Here is a tiny trained network, its code and every weight. The questions are about switching its units off for an input and a class, where a switched-off unit gives its printed mean instead of its output.

import numpy as np


def w(rows, s, z=0):
    codes = np.array(rows[::2]) - 128.0
    scale = np.full(codes.shape[1], s)
    scale[-1] = z or s
    return codes * scale


def f(y):
    return y / 2 * (1 + np.tanh(0.7978845608 * (y + 0.044715 * y**3)))


def log_softmax(a):
    a = a - a.max(-1, keepdims=True)
    return a - np.log(np.exp(a).sum(-1, keepdims=True))


def net(x, mask):
    res = np.array(x, float).reshape(1, 5) / 4 @ E
    y = f(res @ A[0][:, :-1].T + A[0][:, -1])
    res = res + np.where(mask, y, B[0][:, -1]) @ B[0][:, :-1]
    return log_softmax(res[-1] @ U[:, :-1].T + U[:, -1])


A, B = {}, {}
E = w([
[129,128,127],'x0',
[174,194,48],'x1',
[185,179,208],'x2',
[128,127,128],'x3',
[254,33,101],'x4',
],0.0078)
A[0] = w([
[145,244,24,123],'neuron 1',
[105,164,129,193],'neuron 2',
[84,105,76,246],'neuron 3',
[144,121,189,90],'neuron 4',
[46,148,156,237],'neuron 5',
[148,134,122,139],'neuron 6',
[141,131,106,138],'neuron 7',
[91,133,83,137],'neuron 8',
[126,129,133,169],'neuron 9',
[224,177,227,146],'neuron 10',
[176,159,52,95],'neuron 11',
[132,173,159,117],'neuron 12',
[133,89,157,123],'neuron 13',
[65,146,134,238],'neuron 14',
[251,84,80,62],'neuron 15',
[136,118,171,135],'neuron 16',
[157,119,149,112],'neuron 17',
[151,108,74,3],'neuron 18',
[190,73,141,221],'neuron 19',
[119,154,105,99],'neuron 20',
[121,134,106,131],'neuron 21',
[158,195,216,160],'neuron 22',
[117,127,109,151],'neuron 23',
[109,122,159,152],'neuron 24',
[88,104,192,176],'neuron 25',
[203,111,85,91],'neuron 26',
[177,31,127,112],'neuron 27',
[154,121,122,148],'neuron 28',
[177,34,120,130],'neuron 29',
[114,120,132,100],'neuron 30',
[88,126,82,175],'neuron 31',
[134,119,147,127],'neuron 32',
],0.018,0.004)
B[0] = w([
[175,26,51,239],'neuron 1',
[176,144,109,168],'neuron 2',
[160,103,196,200],'neuron 3',
[84,153,86,156],'neuron 4',
[202,203,175,230],'neuron 5',
[132,145,133,137],'neuron 6',
[139,126,149,140],'neuron 7',
[154,127,170,167],'neuron 8',
[134,136,127,137],'neuron 9',
[53,253,133,226],'neuron 10',
[161,163,196,190],'neuron 11',
[122,140,74,153],'neuron 12',
[91,122,99,153],'neuron 13',
[203,183,170,207],'neuron 14',
[68,168,239,248],'neuron 15',
[93,147,101,150],'neuron 16',
[87,135,128,144],'neuron 17',
[114,69,165,152],'neuron 18',
[62,58,169,219],'neuron 19',
[139,105,125,139],'neuron 20',
[145,113,140,137],'neuron 21',
[121,157,19,203],'neuron 22',
[144,116,143,140],'neuron 23',
[133,162,124,151],'neuron 24',
[140,208,134,192],'neuron 25',
[110,156,192,198],'neuron 26',
[42,46,70,219],'neuron 27',
[111,133,143,147],'neuron 28',
[42,38,89,221],'neuron 29',
[130,128,126,128],'neuron 30',
[150,128,176,176],'neuron 31',
[108,133,116,134],'neuron 32',
],0.038,0.011)
U = w([
[110,202,177,255],'0',
[178,122,98,94],'1',
[141,199,86,76],'2',
[158,148,2,189],'3',
[104,74,82,175],'4',
[114,123,150,52],'5',
[73,146,83,37],'6',
],0.0099,0.0054)

Each question gives the input, the list of numbers given to net, and the class t.
The units are the neurons (one row each of A and B). Each row of codes is followed by its name. A weight is (code - 128) times the scale printed after its matrix; where a second scale follows, it is the last column's (A, B and U).
mask holds one flag per neuron, in row order. A switched-off neuron (its flag False) gives its mean, the last column of its row in B, instead of its output. The means were averaged over made-up inputs and are rounded, as every weight is.
A unit's drop is (log p(t) with every unit on - log p(t) with that unit switched off) / (log p(t) with every unit on - log p(t) with every unit switched off).
The circuit of an input: a set's keep is (log p(t) with only the set's units on - log p(t) with every unit switched off) / (log p(t) with every unit on - log p(t) with every unit switched off). Starting from the 12 units with the biggest drops (on a tie, the unit counted first), units are removed one at a time, each time the one whose removal leaves the highest keep (on an exact tie, the one counted first), for as long as the keep stays at least 0.8.
circuit, biggest first: the units of the circuit, biggest drop first
unit that matters most: the unit with the biggest drop
top k neurons: the k neurons with the biggest drops, biggest first
drop when u is switched off: that unit's drop, to one decimal
input [2,-6,-1,1,8], class 4: circuit, biggest first : [neuron 29]
input [3,0,-8,7,5], class 4: top 2 neurons : [neuron 27; neuron 29]
input [-3,-5,8,2,0], class 2: top 2 neurons : [neuron 10; neuron 22]
input [0,-1,6,2,-2], class 2: top 2 neurons : [neuron 1; neuron 10]
input [-7,5,-8,6,5], class 5: top 2 neurons : [neuron 15; neuron 11]
input [0,4,-2,-6,7], class 5: top 2 neurons : [neuron 15; neuron 29]
input [3,1,-3,-1,-4], class 1: top 2 neurons : [neuron 15; neuron 10]
input [4,4,2,0,0], class 3: top 2 neurons : [neuron 1; neuron 15]
input [-3,1,-3,5,8], class 5: top 4 neurons : [neuron 15; neuron 26; neuron 1; neuron 11]
input [5,-1,3,2,-3], class 2: top 2 neurons : [neuron 1; neuron 15]
input [1,-1,8,8,7], class 6: top 2 neurons : [neuron 27; neuron 29]
input [-1,-7,-1,4,2], class 4: top 2 neurons : [neuron 10; neuron 15]
input [8,1,3,-8,-6], class 3: top 2 neurons : [neuron 15; neuron 22]
input [4,-1,1,-1,5], class 6: unit that matters most : neuron 1
input [6,8,-1,-8,6], class 5: top 2 neurons : [neuron 1; neuron 15]
input [8,1,-3,3,-7], class 1: drop when neuron 10 is switched off : 0.3
input [5,-1,6,6,-8], class 2: drop when neuron 5 is switched off : 0.1
input [4,-5,-8,-1,8], class 4: drop when neuron 25 is switched off : 0.0
